Below is a small trained network, with its code and all its weights. Each question gives an input and a target symbol and asks what happens when units are switched off, that is, made to give their printed mean instead of their output.

import numpy as np


def w(rows, s, z=0):
    codes = np.array(rows[::2]) - 128.0
    scale = np.full(codes.shape[1], s)
    scale[-1] = z or s
    return codes * scale


def f(y):
    return np.maximum(y, 0)


def softmax(a):
    e = np.exp(a - a.max(-1, keepdims=True))
    return e / e.sum(-1, keepdims=True)


def log_softmax(a):
    a = a - a.max(-1, keepdims=True)
    return a - np.log(np.exp(a).sum(-1, keepdims=True))


def net(x, mask):
    ids = ['αβγδεζηθλμξπσφψω'.index(c) for c in x.split()]
    T = len(ids)
    res = E[ids] + P[:T]
    r = res
    for j in range(2):
        rows = slice(4 * j, 4 * j + 4)
        q, k, v = (r @ M[0][rows].T for M in (Q, K, V))
        z = softmax(np.where(np.tri(T) > 0, q @ k.T / 4**0.5, -1e9)) @ v
        o = O[0][rows]
        res = res + np.where(mask[j], z, o[:, -1]) @ o[:, :-1]
    y = f(res @ A[0][:, :-1].T + A[0][:, -1])
    res = res + np.where(mask[2:10], y, B[0][:, -1]) @ B[0][:, :-1]
    return log_softmax(res[-1] @ U[:, :-1].T + U[:, -1])


Q, K, V, O, A, B = {}, {}, {}, {}, {}, {}
E = w([
[174,118,170],'α',
[110,107,140],'β',
[83,64,85],'γ',
[154,167,158],'δ',
[253,109,85],'ε',
[133,117,206],'ζ',
[132,52,156],'η',
[138,63,112],'θ',
[143,160,124],'λ',
[158,162,186],'μ',
[95,148,106],'ξ',
[174,129,199],'π',
[116,128,145],'σ',
[96,100,61],'φ',
[112,147,169],'ψ',
[87,65,130],'ω',
],0.026)
P = w([
[36,199,62],'0',
[37,205,61],'1',
[30,198,61],'2',
[21,196,49],'3',
[21,181,49],'4',
[6,168,22],'5',
[10,177,23],'6',
[2,172,17],'7',
],0.0023)
Q[0] = w([
[88,82,91],'h0',
[157,121,124],'h0',
[182,127,131],'h0',
[53,71,155],'h0',
[200,116,117],'h1',
[73,211,140],'h1',
[42,210,249],'h1',
[62,164,134],'h1',
],0.015)
K[0] = w([
[141,115,52],'h0',
[121,101,158],'h0',
[115,89,192],'h0',
[214,166,85],'h0',
[88,84,165],'h1',
[166,206,87],'h1',
[249,219,142],'h1',
[163,182,87],'h1',
],0.017)
V[0] = w([
[3,148,158],'h0',
[160,96,155],'h0',
[164,163,68],'h0',
[98,139,128],'h0',
[86,189,173],'h1',
[42,163,207],'h1',
[215,127,53],'h1',
[95,233,167],'h1',
],0.0051)
O[0] = w([
[64,97,1,114],'h0',
[153,117,180,171],'h0',
[136,172,137,72],'h0',
[109,123,91,116],'h0',
[99,137,177,65],'h1',
[125,161,168,116],'h1',
[115,89,105,95],'h1',
[66,128,213,2],'h1',
],0.0068,0.00086)
A[0] = w([
[43,63,162,16],'n0',
[121,185,184,61],'n1',
[106,252,132,56],'n2',
[136,235,96,90],'n3',
[127,63,160,160],'n4',
[205,209,120,252],'n5',
[52,175,194,91],'n6',
[213,138,142,50],'n7',
],0.013,0.0037)
B[0] = w([
[50,40,182,222],'n0',
[161,195,43,205],'n1',
[1,119,143,191],'n2',
[63,63,172,167],'n3',
[168,105,155,230],'n4',
[167,122,253,219],'n5',
[199,204,45,255],'n6',
[39,144,59,177],'n7',
],0.018,0.0056)
U = w([
[180,140,251,165],'α',
[109,136,165,248],'β',
[93,89,106,115],'γ',
[84,201,204,106],'δ',
[121,149,176,67],'ε',
[199,151,91,157],'ζ',
[178,61,193,66],'η',
[211,76,90,136],'θ',
[51,162,234,66],'λ',
[115,215,164,97],'μ',
[31,160,138,66],'ξ',
[198,182,177,114],'π',
[112,161,118,192],'σ',
[119,123,52,120],'φ',
[92,184,88,108],'ψ',
[71,92,207,27],'ω',
],0.011,0.012)

Each question gives the input, a string of symbols that net reads in full, and the target symbol t.
The units are the heads (4 rows each of Q, K, V and O) and the neurons (one row each of A and B). Each row of codes is followed by its name. A weight is (code - 128) times the scale printed after its matrix; where a second scale follows, it is the last column's (O, A, B and U).
mask holds one flag per unit, heads first, then neurons. A switched-off unit (its flag False) gives its mean, the last column of its rows in O or B, instead of its output. The means were averaged over made-up inputs and are rounded, as every weight is.
A unit's drop is (log p(t) with every unit on - log p(t) with that unit switched off) / (log p(t) with every unit on - log p(t) with every unit switched off).
The circuit of an input: a set's keep is (log p(t) with only the set's units on - log p(t) with every unit switched off) / (log p(t) with every unit on - log p(t) with every unit switched off). Starting from all 10 units, units are removed one at a time, each time the one whose removal leaves the highest keep (on an exact tie, the one counted first), for as long as the keep stays at least 0.8.
circuit, biggest first: the units of the circuit, biggest drop first
unit that matters most: the unit with the biggest drop
k most important neurons: the k neurons with the biggest drops, biggest first
heads that matter: for each layer, one digit per head in row order, 1 if its drop is at least 0.15 and else 0, layers parted by /
drop of u: that unit's drop, to one decimal
input ζ μ ψ δ σ ε, target α: unit that matters most => n5
input θ φ σ η, target η: circuit, biggest first => [n4 n0]
input α ζ θ μ λ σ θ ξ, target ξ: heads that matter => 00
input β μ β δ, target δ: circuit, biggest first => [n2 h1 n5 n1]
input ξ ε σ φ ξ β, target α: 2 most important neurons => [n6 n1]
input ζ η β π, target π: 3 most important neurons => [n1 n5 n0]
input α ε η β θ ξ, target α: circuit, biggest first => [h0 n5]
input μ ξ ζ ζ ω ε δ, target α: 4 most important neurons => [n5 n6 n1 n2]
input ψ ξ ζ θ α β λ, target λ: 4 most important neurons => [n2 n3 n5 n6]
input λ σ θ α β π ω μ, target μ: 3 most important neurons => [n1 n6 n2]
input γ φ β δ ξ, target ξ: heads that matter => 10
input μ σ ζ μ ψ ξ σ δ, target δ: 3 most important neurons => [n2 n5 n3]
input ω ε η, target α: 3 most important neurons => [n4 n6 n2]
input μ ξ μ ε θ θ β, target α: circuit, biggest first => [h0]
input ε β β η γ θ, target α: 2 most important neurons => [n5 n6]
input θ μ β ψ λ, target λ: 3 most important neurons => [n2 n3 n5]
input δ ζ θ σ β π, target π: drop of n1 => 0.3
input ω ξ η σ ζ, target ζ: drop of n6 => 0.5
input ξ ζ μ ε π ξ θ, target α: drop of n6 => 0.3
input π ω ω ψ ε, target α: drop of n1 => 0.1
